Below is a small trained network, with its code and all its weights. Each question gives an input and a target symbol and asks what happens when units are switched off, that is, made to give their printed mean instead of their output.

import numpy as np


def w(rows, s, z=0):
    codes = np.array(rows[::2]) - 128.0
    scale = np.full(codes.shape[1], s)
    scale[-1] = z or s
    return codes * scale


def f(y):
    return y / 2 * (1 + np.tanh(0.7978845608 * (y + 0.044715 * y**3)))


def softmax(a):
    e = np.exp(a - a.max(-1, keepdims=True))
    return e / e.sum(-1, keepdims=True)


def log_softmax(a):
    a = a - a.max(-1, keepdims=True)
    return a - np.log(np.exp(a).sum(-1, keepdims=True))


def net(x, mask):
    ids = ['ΣΨαβελμφ'.index(c) for c in x.split()]
    T = len(ids)
    res = E[ids] + P[:T]
    r = res
    for j in range(2):
        rows = slice(2 * j, 2 * j + 2)
        q, k, v = (r @ M[0][rows].T for M in (Q, K, V))
        z = softmax(np.where(np.tri(T) > 0, q @ k.T / 2**0.5, -1e9)) @ v
        o = O[0][rows]
        res = res + np.where(mask[j], z, o[:, -1]) @ o[:, :-1]
    y = f(res @ A[0][:, :-1].T + A[0][:, -1])
    res = res + np.where(mask[2:26], y, B[0][:, -1]) @ B[0][:, :-1]
    return log_softmax(res[-1] @ U[:, :-1].T + U[:, -1])


Q, K, V, O, A, B = {}, {}, {}, {}, {}, {}
E = w([
[2,90,43],'Σ',
[8,138,2],'Ψ',
[227,138,101],'α',
[48,25,94],'β',
[115,117,94],'ε',
[158,106,108],'λ',
[177,144,106],'μ',
[74,97,77],'φ',
],0.0073)
P = w([
[106,155,8],'0',
[130,104,180],'1',
[146,106,82],'2',
[112,205,103],'3',
[100,87,172],'4',
[134,97,76],'5',
],0.017)
Q[0] = w([
[24,144,98],'head 0',
[55,183,250],'head 0',
[166,128,156],'head 1',
[89,170,201],'head 1',
],0.018)
K[0] = w([
[80,176,130],'head 0',
[96,120,254],'head 0',
[163,139,121],'head 1',
[144,141,180],'head 1',
],0.026)
V[0] = w([
[130,61,94],'head 0',
[5,96,168],'head 0',
[109,183,161],'head 1',
[101,188,93],'head 1',
],0.021)
O[0] = w([
[161,215,139,210],'head 0',
[2,207,216,121],'head 0',
[140,53,69,46],'head 1',
[12,57,132,254],'head 1',
],0.012,0.0093)
A[0] = w([
[254,76,191,65],'neuron 0',
[159,66,225,125],'neuron 1',
[138,97,87,32],'neuron 2',
[77,67,208,177],'neuron 3',
[107,124,110,62],'neuron 4',
[171,207,113,164],'neuron 5',
[215,178,94,121],'neuron 6',
[138,10,137,12],'neuron 7',
[139,117,148,93],'neuron 8',
[109,123,112,43],'neuron 9',
[197,105,219,167],'neuron 10',
[103,107,33,30],'neuron 11',
[190,152,188,128],'neuron 12',
[141,100,150,81],'neuron 13',
[181,102,45,187],'neuron 14',
[108,31,39,198],'neuron 15',
[174,111,58,136],'neuron 16',
[117,160,72,106],'neuron 17',
[119,135,149,96],'neuron 18',
[85,4,183,113],'neuron 19',
[184,88,114,58],'neuron 20',
[192,110,118,76],'neuron 21',
[81,90,183,3],'neuron 22',
[140,99,224,81],'neuron 23',
],0.011,0.006)
B[0] = w([
[133,139,167,161],'neuron 0',
[205,134,90,136],'neuron 1',
[99,117,58,151],'neuron 2',
[102,80,83,227],'neuron 3',
[169,129,135,132],'neuron 4',
[125,167,52,136],'neuron 5',
[74,71,123,163],'neuron 6',
[123,169,31,156],'neuron 7',
[171,103,87,120],'neuron 8',
[181,108,132,127],'neuron 9',
[146,86,70,139],'neuron 10',
[161,137,44,186],'neuron 11',
[111,80,119,135],'neuron 12',
[173,122,90,121],'neuron 13',
[123,233,137,218],'neuron 14',
[152,48,253,250],'neuron 15',
[108,209,94,194],'neuron 16',
[138,148,144,151],'neuron 17',
[138,96,135,142],'neuron 18',
[207,169,122,160],'neuron 19',
[128,86,93,162],'neuron 20',
[131,67,114,158],'neuron 21',
[204,139,103,174],'neuron 22',
[204,127,134,154],'neuron 23',
],0.027,0.014)
U = w([
[131,89,2,131],'Σ',
[206,116,101,120],'Ψ',
[167,225,39,66],'α',
[37,152,95,254],'β',
[170,167,217,128],'ε',
[163,242,185,138],'λ',
[206,244,129,108],'μ',
[83,58,173,72],'φ',
],0.0069,0.0054)

Each question gives the input, a string of symbols that net reads in full, and the target symbol t.
The units are the heads (2 rows each of Q, K, V and O) and the neurons (one row each of A and B). Each row of codes is followed by its name. A weight is (code - 128) times the scale printed after its matrix; where a second scale follows, it is the last column's (O, A, B and U).
mask holds one flag per unit, heads first, then neurons. A switched-off unit (its flag False) gives its mean, the last column of its rows in O or B, instead of its output. The means were averaged over made-up inputs and are rounded, as every weight is.
A unit's drop is (log p(t) with every unit on - log p(t) with that unit switched off) / (log p(t) with every unit on - log p(t) with every unit switched off).
The circuit of an input: a set's keep is (log p(t) with only the set's units on - log p(t) with every unit switched off) / (log p(t) with every unit on - log p(t) with every unit switched off). Starting from the 12 units with the biggest drops (on a tie, the unit counted first), units are removed one at a time, each time the one whose removal leaves the highest keep (on an exact tie, the one counted first), for as long as the keep stays at least 0.8.
circuit, biggest first: the units of the circuit, biggest drop first
k most important neurons: the k neurons with the biggest drops, biggest first
which heads matter: for each layer, one digit per head in row order, 1 if its drop is at least 0.15 and else 0, layers parted by /
input λ Ψ Σ α Σ λ, target λ: circuit, biggest first : head 0; neuron 14; neuron 15; neuron 16
input α φ Ψ, target α: which heads matter : 10
input λ λ β λ, target β: circuit, biggest first : neuron 22
input μ β Σ φ Σ α, target μ: 2 most important neurons : neuron 14; neuron 15
input β φ λ μ, target β: which heads matter : 00
input φ μ β, target φ: 3 most important neurons : neuron 14; neuron 16; neuron 3
input Ψ φ β λ, target β: 4 most important neurons : neuron 15; neuron 14; neuron 22; neuron 19
input ε Σ Ψ, target ε: which heads matter : 11
input μ μ μ Σ φ, target Σ: circuit, biggest first : neuron 15; neuron 14
input φ λ μ α, target α: which heads matter : 11
input α ε ε φ β, target Σ: which heads matter : 11
input ε ε λ Ψ β λ, target ε: circuit, biggest first : neuron 15; head 0; head 1; neuron 19
input λ β β Σ, target β: 2 most important neurons : neuron 15; neuron 11
input Σ φ ε φ λ, target Σ: 2 most important neurons : neuron 15; neuron 3
input ε Σ α λ, target λ: circuit, biggest first : neuron 3; neuron 11
input Ψ Σ φ λ λ Σ, target Ψ: which heads matter : 01
input ε λ Σ, target ε: circuit, biggest first : head 0; neuron 15; neuron 3
input λ ε α β, target β: circuit, biggest first : neuron 15; neuron 11; head 0
input μ Ψ φ φ μ α, target μ: circuit, biggest first : neuron 15; head 0; neuron 14; neuron 7
input α Σ α λ α λ, target α: which heads matter : 10
input α λ φ, target α: which heads matter : 10
input β φ α α, target β: which heads matter : 00
input β Σ β β ε, target Σ: which heads matter : 11
input Ψ φ β, target Ψ: 4 most important neurons : neuron 19; neuron 3; neuron 22; neuron 15
